Each row has a class, written as a number after it.
[-16  14  25 -87  16 -17   2   6   3   4  46 -40 -57 -14   3  11 -60  -6
  13  50  -9  -4  23 -26   7 -12   9 -22 -12 -43  28 -22 -15  -8   9  -8
  26 -19   0] -> 7
[-21 -21  76 -11  -3  58  24  20 -29 -14  -5 -56  18  -7 -39 -60 -53  17
  12  22  -1 -15 -35  15 -11  70  -1 -12  -2  20 -39  24 -16   5 -36 -10
  62 -35  42] -> 12
[  4 -14   2  13   3  32 -37  18  25 -13  -7  30  33   8  14  -9  -4 -18
 -26 -10  -1 -11  14  -8 -23  21 -23  31   6  14 -19  12  -1  -2 -15 -18
  28  36  -2] -> 1
[  3  32 -14 -34 -11 -28   3 -16 -16  15  17   2  10 -13 -32   6  30   1
  -1 -10   6  -7  34  10  15 -39 -11   3 -16  -8  38 -20   1   8  30 -27
  13  -4   1] -> 7
[ 17   5  26  88   0  22  10 -17 -42 -12  -4  14   8  58 -45  48  45 -33
  19 -51 -22 -12 -11 -12  43 -49  42 -11  18  52  10  18  -3 -40  41  59
 -68 -49 -37] -> 11
[ -4   1 -17 -47  -1 -54  39 -16 -11  19   3 -40  24 -23 -28 -15  22  16
  -4  -3 -12  -1  26  29  17 -13   6 -23 -18  -7  27  -8  -7   5  18  -8
  -3 -17  13] -> 5
[ -5 -28  20  24  12  11  35  26 -18 -11 -12 -46  40  10 -33 -70 -14  21
   6  12 -25 -17   1  18  -9  23  -2 -12  10  15 -27  18  -7   6 -18 -26
   4 -16  21] -> 4
[-19 -21  40 -74  29 -12   1  33  27 -11  13 -45 -71 -10  56 -45 -53   4
  11  60 -27 -19  10 -25 -18  11   4 -15   8 -45   0 -11 -11  -5 -17   8
  -9   4   9] -> 3
[ -4  -5  10  -2   4  21 -15  14  11  -8 -17  40  22  10  14 -30  14  -3
 -16 -21   4 -18  -1  10  -9  17  -4  17  -4  13  -6   6 -17  -8 -19 -24
  27  37   4] -> 1
[ -9  15  51  -7 -19  41 -26  -6   2 -23  29  11   3 -20  -1  47   2 -20
   0   5   6 -18   8 -39 -17  11 -15  36  -3  -5  -9 -52 -10   1  -9  18
  37  -9  14] -> 10
[  2   3   0 -32   6 -26   4  16  40  -6 -13 -40  18   1  40 -31  41   7
  -7   6 -13   1  21 -10  -5  16  11 -20 -11   1  -4  -1 -13  -7   1  -2
 -22  37  -2] -> 5
[ 12  -3   1 -13  39  -8  -4   9  33  -7  -1 -10 -17  13  66 -19  52   4
   2 -18 -16 -21  -1 -31  -2 -22   6 -23  10   7   9   2  -2  -3  12  -5
 -61  37 -32] -> 12
[  3  10  15  -7 -13   1 -34 -13  11  -1  13   1  19 -19 -13  28 -17 -18
 -20   6  10   9   6 -14 -16  10 -22  13 -15  -5  -4  -3  -1   0  -8 -10
  49   6   6] -> 8
[-19 -41  37 -53  15  22  12  43  13 -21  -5 -16   0   6  20 -92 -74   9
 -14  40 -21 -16  -6   1 -27  66 -30  15   2 -15 -33  28 -22   4 -37 -30
  56  15  39] -> 1
[ 14  11  -8 -10  19 -51  31 -16  -5  10  -6 -27 -13  25   4  -4  52   3
   3 -25 -41  -9   2  -1  35 -62  13 -35   1   9  34  14  -3 -32  34   7
 -78 -10 -36] -> 8
[ 14 -10   9  83 -10  36  -7 -10 -31  -7   4  29  14  28 -38  49  33 -15
  -4 -51  10 -16  -8   2  14 -33  19  -5  12  36  -3  17  13 -35  23   1
 -29 -20 -32] -> 2
[ -9  11  13  -5 -23  32 -19 -23 -15   3   4  25   3 -21 -24  35 -14 -14
   5 -11  14 -24  10  12 -17  -7  -7  21 -10  -7   5 -14  -8  15   9  19
  39 -22  11] -> 3
[ 28   1  -4  69 -35  42 -38 -31 -35   0  -9  72  30  29 -47  98   1 -39
  -2 -66  -7 -22 -30 -13   5 -32  -6  12  -1  22   7  36   1 -16  25  30
   1 -36 -29] -> 8
[-16  -1   1 -82  23 -56  27  16   3  12  25 -63 -48 -23   7 -23 -67   7
   3  43 -17  -1  17   6   9   2  -5 -23 -16 -53  15  -9   2   8  10 -11
  13 -19  10] -> 6
[-21   0  75   4 -17  37   3  21   5 -21  20 -29  -3   6  -6   9  -8 -16
  26  16 -13 -16  10 -23 -10  39  21 -10   9   8 -29 -16 -30 -12   2  47
  10 -26   8] -> 9
[ 11   2  15  16  -4 -23   6  -5 -20   0 -19   6   7  26 -11  -2  54   0
   7 -36 -22  -8 -15   4  31 -36  12 -26   8  12  25  13  -5 -37  18   1
 -44 -12 -19] -> 8
[-17  15   4 -58 -14 -18   6  -1   8   7  -1 -25  24 -40  -9 -37 -25  14
 -25  21  24   7   9  23 -15  44 -11  -2 -43 -20 -14 -13 -11  23 -32 -28
  90  17  47] -> 5
[ 14  -9 -15  61 -13  45 -43  -4  14 -13 -34  49  40  13   8   2  19  -9
 -20 -33   8 -15  -7   4 -38   5 -18  31  -7  10 -38  23   8  13  -6  -6
  24  35  -1] -> 3
[ 16   1 -29 -32  37 -41   0   4  33   0 -10 -21 -21   2  73 -35  58  17
  -3 -13 -13 -12   8 -13   4 -28  -4 -19   6  -3  26   8   7   3  18 -24
 -68  50 -20] -> 12
[  3  12  22  57 -19  52 -19  -1 -15  -9  10  22  33   5 -33  61   9 -23
  31 -28   8 -34   4 -14  -7  -5  14   5  12  25   2 -18 -19   0   7  31
  -1 -25 -17] -> 4
[ 24   6  -9  59  13  23 -47  31  52 -23 -18  25  28  18  57   7  51  -9
   3 -30   2 -17   8 -35 -30  -4   5   6  11  11 -18  -5 -11  -6  -9  -9
 -32  66 -33] -> 4
[ -7 -17  54 -29  32 -11  30   9  -8 -23  28 -83 -30  14  -4  -9  23  -1
  10  33 -46  -7  12 -41  30 -22  22  -9  16  11   7 -28   8 -42  13  13
 -57 -34 -11] -> 10
[ -6 -15  34  11   8  11  25  34  -7 -16  -8 -33  24  12  -5 -55  12  10
  18   3 -15 -22  10  -1  -4  16   4  -9  16  13 -12   1  -7   0  -8 -13
 -13  -4  11] -> 4
[ -14   -5   -3   50  -40   40    5  -49  -78   14   -7   35   43  -13
 -114   31  -30   -8   12  -17   15  -21  -10   62   11  -11    4   14
  -19   24    0   13    9   15    9   13   52  -68   22] -> 3
[ 14  14  -5  27   5  -9 -15   2  14  -4 -14  27   7  21  32  50  85 -15
   0 -52  -7 -19   0 -21  15 -30  35 -27  -3  22  23 -11 -15 -35  13  14
 -50  23 -42] -> 5
[ 11   2  12  13   7  27 -44  10  22  -8 -13  33   7   1  45  14  43  -5
   3 -33  16 -18 -12 -19 -12   5   4  -4   8  10   1   3  -2  -2 -10 -13
  -8  40 -16] -> 12
[ -5  22  -3 -25 -21  26   0 -17   8   3  22  -9   1 -30   1   7 -45 -10
 -18  17  25   8   8   3 -17  39 -18  -6 -37 -22 -18 -37 -12  24 -30  -4
  79  11  15] -> 0
[ 13 -33   1  30   9 -10  36   3 -25  -4   4 -18  10  22 -27 -17  41  10
  -6 -29 -18 -12  21  18  16 -28   6 -20  22  18   3  23  20 -31  34 -22
 -62 -17 -16] -> 2
[-13  -1  42 -25  -9  20  -4   9   7  -6  45 -20 -18 -32  -6   8 -32  -5
  -2  20  27  -5  25  -6 -19  23 -18  12  -4 -16  -8 -31  -4   1  -2  -3
  45  -5  15] -> 2
[ -7   0  16 -31   2 -20  42  14 -23   0   1 -40   8  13 -27 -65  18  21
   3  12 -23  -6  23  14  16 -13  -6 -16  -3   2   7   5   1  -4  17 -33
  -6 -13  12] -> 7
[  1 -28  18  30  15  -8 -29  51  59 -36 -19   8   2  27  81 -43  51  -7
 -22   2 -17   4  17 -52 -29  24   5   7   9   9 -44  19   1 -17 -16 -26
 -23  73  -7] -> 9
[  3  -5  10 -33  -7 -26   2  11  25 -10 -19 -31  22  -2  17 -68   0  15
 -21  17 -11  16   8   4 -13  26 -26  -2  -9 -12 -21  24   2   3 -12 -28
  21  31  27] -> 8
[-18   5  70 -50   0   7 -15  40  39 -22   6 -29 -13 -17  49 -56 -22   6
 -16  36  -4   0   3 -29 -39  54 -27   0  -2 -22 -29 -17 -24  -1 -37 -19
  54  37  36] -> 8
[-12  20 -27 -41 -29 -44  -7 -17  -9  17   2   6  35 -61 -43 -34 -38  15
 -37   3  46  21  42  49 -26  32 -54  52 -43 -23  -6 -10   1  58  -7 -38
 105  23  73] -> 11
[ 18   3 -21  28  -1  12 -15 -15 -22  -4   8  33  -3  30 -20  52   9 -23
   6 -32 -12 -18  -9 -20  12 -42   3  -2  -8   7  20  17   0 -18  31 -10
 -15 -13 -38] -> 7
[ -6   1  -3 -13 -42 -17   8 -25 -41  13 -19  -2  58 -27 -79 -47 -31  17
 -26  -7  20  15  -7  54   2  25 -38  18 -37  -4 -10  28   3  21 -14 -43
  95 -15  58] -> 8
[-10  12  38 -79  12   1  10 -12   3  12  41 -72 -25 -30 -13  18 -22   4
  47  29   0  -8  15  -4  25  -4  20 -32   9 -14  36 -27 -10   2  26  46
 -17 -42  -8] -> 12
[ -9   4  44   2  24  23 -16  14  37 -33  25 -12 -30   4  62   1  13 -14
 -12  27 -22 -13   2 -61 -22   4  -3  14  -7  -3 -26 -41 -11 -17 -28   6
  -7  31  -9] -> 10
[ -3  16  18 -15   1  11 -35 -10  18  -9  28  20  -8 -22  23  43  19 -13
 -16  -3  -3 -11  19 -36 -14 -20 -11  18  -5 -23   4 -48  -5  -3  -7  -5
  10  16   4] -> 10
[ 10 -17  -2   8  13  -6  11  23  -4 -20 -18 -22  18  32   3 -64  16  10
 -25   9 -17   4   8  -5  -5   5 -11   7  -5  12 -21  32  23  -9   0 -63
   7  28   0] -> 7
[ -1  29   3  45   9  37 -19 -11   2   1  13  14  -8  10   4  71 -13 -31
   0 -31   3 -24 -20 -16 -11 -10  15 -12 -23  11 -15 -18 -17  -6   7  29
   1  -8 -39] -> 6
[ -9   4  41 -45  17  12 -18  20  42 -15  52 -60 -45 -18  35   6 -35  -5
   3  49   8  -4  33 -31 -17  23   5 -15   2 -25 -14 -39 -13 -20  -5  22
   2  12 -11] -> 2
[ 13   2 -44  -4  13 -37  -8   0   7   7  -5   9 -12   4  19  32   4  -7
 -10 -25 -10 -12   7  -2  -3 -24  -5  -4 -13 -27  14   8   7   2  23 -12
 -18   9 -22] -> 6
[ 32  14 -74  14 -43   6 -34 -43  -9  20  -7  40  62 -26 -34  34  12 -15
 -46 -38  32  18  25  28 -10   2 -37  26 -32 -11   0  -2  28  34  -2 -42
  70  21  13] -> 0
[ 12   1 -39  27  -6 -12  -3 -18 -21  14  -3  14  50 -19 -44   7   9   6
  -4 -33   8 -14  15  28  -3 -23 -12   9  -8   1  14   3  -1  21   8 -32
  12  -4   5] -> 4
[  6 -30 -27 -25  -1   3 -16  15  18  -6 -26  46  47  -5   6 -71 -40   8
 -43   1   3  -5   1  21 -39  43 -49  43 -13 -18 -24  47   7  29 -29 -68
  74  51  45] -> 1
[  1  11   2  20 -30  46  17 -28 -28   5  14  -2  12   2 -42  35 -31 -21
   6  -9   2  -5  -9   9  10  13   5 -21 -24  11 -12 -11  -7   7  -9  29
  40 -38 -11] -> 0
[ 17  24  32  18   5  20 -47   0  30 -26  28  50 -19   6  55  88  85 -33
  11 -32 -14 -29  22 -67  -2 -46   8  25  17  -2  28 -63 -11 -30  24  33
 -55  25 -40] -> 10
[ 29   5 -57  23  11 -19 -50   3  32  -1  -6  41   9   2  45  42  27 -15
  -6 -36   6 -21  15 -31 -17 -38  -4   7   2 -18  22   6   0   6   9 -26
 -33  50 -28] -> 4
[ -4  -5 -12 -61  23 -62  32 -12 -11  15   6 -50 -27 -15  -1 -45  29  19
  11  15 -24  -7  33  24  29 -55  -2 -11   7 -26  46 -17   8  -2  34   1
 -42 -22  -1] -> 3
[  9 -20  28  18  11  37 -20  12  -4 -18  -3 -13  14  18   3  10  19 -12
   7 -12  -6 -17  -9 -24  -1  12   5   0  20  31  -7  22   7 -10   7  -1
 -13  -5 -16] -> 12
[  4 -19   3   9  18  -8   4  33  11 -26 -17 -28  18  26  11 -74  10  12
 -32  19 -12   7   6 -16 -19  22 -16  13 -12  15 -34  28  14  -7 -15 -68
  23  43   6] -> 7
[ -6  36  27 -39  -5 -13  16 -37 -17  13  35 -39 -21 -17 -38  44 -36 -12
  17  10  -9  -8  -2   3  26 -26   9 -28 -18  -7  27 -25 -22 -12  22  48
   4 -51 -13] -> 8
[  5  17 -43  19 -45   0  -1 -41 -35  18 -20  22  77 -26 -80  23   9   3
 -22 -38  34   4  -3  51   3   8 -13  20 -49  14   0  16   6  25   0 -18
  79 -11  32] -> 5
[ -7  14  19 -46 -17 -19  -3 -19 -16  11  21 -39   8 -30 -46   6 -45  -5
 -12  23   5  11  14  14   4   6 -18   4 -19 -17   9  -5  -1   6   2  -6
  59 -28  24] -> 8
[ -2  15  17 -63  23 -14  -7 -17   4  16  42 -37 -28 -29   4  37  18  -3
  34   5  -4 -20  19 -14  23 -32  17 -33  13 -13  54 -38 -18  -5  30  30
 -38 -26 -23] -> 12
[ 17   9 -11  -6  26   0 -43   6  39   3  10  58  -6   9  52  46  58 -21
  -3 -43 -18 -31  28 -19  -3 -45   6 -10  27 -11  34 -25 -18 -25  17   9
 -54  42 -48] -> 1
[ -5 -15  54 -32  36  11  17  13  -1  -2  25 -51 -33  11  15   7  27  -3
  41   6 -37 -30   1 -30  19 -17  34 -51  37  11  27  -9 -13 -27  21  31
 -76 -36 -29] -> 12
[ -6  10   1 -26  28 -43   6  13  14  11  13 -26 -32 -10  30  11  11   0
  -2  -2 -22 -10  23  -1   5 -22  15 -36   1 -28  18 -29 -11 -13  14   0
 -37   2 -24] -> 6
[ -4 -15  39  20  -5  34  -1  16  -7 -17 -20  15  10  16   2 -21  20  -5
   8 -12 -14 -32   2   1 -18   6  -2  14  13  16 -18   8  -1   1   1   8
  -1  -5   3] -> 3
[ -7  25 -13  -6 -10 -18  11 -30 -45  25   8 -13  14 -16 -70  40 -17  -6
   6 -23  13  -9   0  43  28 -18  16 -14 -29  -7  21 -14  -4   1  22   5
  28 -46  -3] -> 6
[ -8 -25  63   9  19  29   3  24   9 -42  16 -45  -8  19  15 -12   6 -11
  -7  34 -32  -9   2 -57  -8  19   2  17  10  15 -33 -15   6 -31 -20  -2
 -13  -4  -2] -> 10
[  4 -22 -23   2  11 -19  23 -10 -24   8 -23 -12  14   1 -26 -46  14  18
 -14 -15 -22 -11  12  41   3 -31 -12  -2   0  -3   0  27  18   5  17 -26
 -15  -8   8] -> 3
[ 28  -4 -26  40 -20  18  -2 -22 -27  -1  -6   2  18  26 -23  59  49 -30
  -3 -40 -12  -3  14  -6  29 -22  17 -18   7  26  15   6  23 -25  20   4
 -32 -21 -41] -> 0
[ 28  -1 -84  22 -11 -42  -7 -25 -25  24 -22  52  33   1 -30  44  11  -4
 -21 -63   4  -7   6  35  10 -46 -20  16 -22 -21  25  33  28  17  43 -32
  -6  -3 -13] -> 6
[-16 -20  73 -38  20 -17  56  21 -20  -8  10 -80 -19  20 -15 -59  -9  12
  22  28 -57  -9  -3   2  25   3  16 -55  20   2   3   8 -17 -38   7  11
 -45 -46   0] -> 8
[ -3  23 -19 -38   0 -18   5 -11  29   9   4 -18  18 -30  13 -11 -10   6
 -28   5  11   6  11   8 -21  16 -10  -1 -45 -15  -9 -10 -12  22  -9 -14
  49  34  25] -> 5
[ 12  21  -7  34 -40  22 -17 -53 -39   4  12  37  44 -13 -72  95  51 -19
  -1 -53  10 -14  13  -5  16 -51 -10  40  -5  19  24 -24  15   3  36  20
   6 -44   0] -> 10
[-11   8  24 -44   7 -11 -15  -8  16  -6  35 -14  -4 -39   7  10  -7   0
 -18  22   0  -3  26 -26 -12  -6 -18  19 -12 -30   3 -52  -4   5 -11 -16
  24   9  16] -> 10
[ 20 -18  -5  11   5   0  24  15  -5  -9 -17   2   1  35  31 -22  62  -2
  -4 -27 -37 -10  17  -1  18  -9  15 -42  21   9   5   2   6 -28   4 -17
 -61  13 -29] -> 0
[-18 -22  69  19  -6  38  37  38 -21 -15 -10 -60  34 -13 -55 -71 -87  22
  14  36  -7  -7 -25  23 -18  71   3   1  -5  14 -42  20 -27   4 -50 -16
  64 -35  38] -> 4
[ -6  27   0 -34 -13  17 -36 -39   5  17  33   9 -18 -38 -19  74 -38 -23
  19   7  16 -15  29   8  -2 -26   8   3 -13 -28  23 -41 -12  12  23  52
  22 -26 -14] -> 3
[ -2  -2  45  32  17  30  26  15   8 -20  -1 -27  -6  41  29   8  41 -15
  16  -9 -40 -25 -20 -35   4  -3  42 -35   3  41 -12   3 -26 -33   2  41
 -53 -12 -38] -> 5
[-12   1  45  14  -3  34  35 -22 -39 -17  21 -41   1  11 -50  17 -11  -6
  10   8 -27 -18 -18 -17  22 -16   8   4  -6  26 -11 -13  -5 -17   5  31
 -10 -63  -3] -> 10
[ 18  13 -62  47 -33   1 -15 -44 -17  25 -25  47  84  -9 -57  59  46  -8
 -24 -68  18  -2   4  34   0 -19 -11  14 -31  24  10  18   3  15  20 -15
  25  -1   3] -> 5
[ 16  -8   6 -15  -1   4  13  22  28 -12 -12 -26  -4  23  49 -31  34  -2
  -3  -4 -23   3  21 -14   5  19   8 -36  10  -6 -11  -8   2 -17  -8  -3
 -35  28 -17] -> 0
[ 14 -41 -36  -2  15 -28   2  15   5  -8 -40  15  -2  16  27 -61   7  16
 -23  -9 -26 -12   6  13 -15 -17 -21  12   1 -21 -10  50  26   6   5 -42
 -19  32   9] -> 3
[ 12  21 -37  19 -28  -1   8 -50 -39  21  10 -19  55 -17 -93  53  -6  -6
  30 -24  14 -13  15  33  26 -32  11  -1 -10  12  29   1   0  18  38  24
   2 -55  -8] -> 4
[ -1 -14 -11  16  -8  -3  40   4  -8  -6 -32 -14  55   7 -16 -73   3  20
 -28  -8  -7   0 -13  29 -14  34 -15   7 -39  22 -38  34   1  21 -18 -28
  41  16  30] -> 5
[-10  45 -11 -34 -17 -22 -35 -26  14  20  35  -4 -11 -55 -24  62 -46 -16
  -3  11  38  13  36   7 -12  -1 -13  22 -34 -25  16 -33 -19  23   3  27
  59   1  13] -> 11
[ 17  10  -2  19  16   6 -28  -2  11  -2  -5  66  -4  34  32  62  81 -28
  12 -67 -17 -38  12 -18  27 -57  34 -13  25  21  48 -10 -26 -51  28  25
 -80  16 -66] -> 1
[-21 -26  34 -75  23 -23  25  58  39 -18  -7 -69 -27  -2  66 -98 -35  19
 -15  61 -26  -3   1 -22 -28  67  -9 -18 -17 -30 -31  11 -10   2 -44 -32
  30  39  44] -> 5
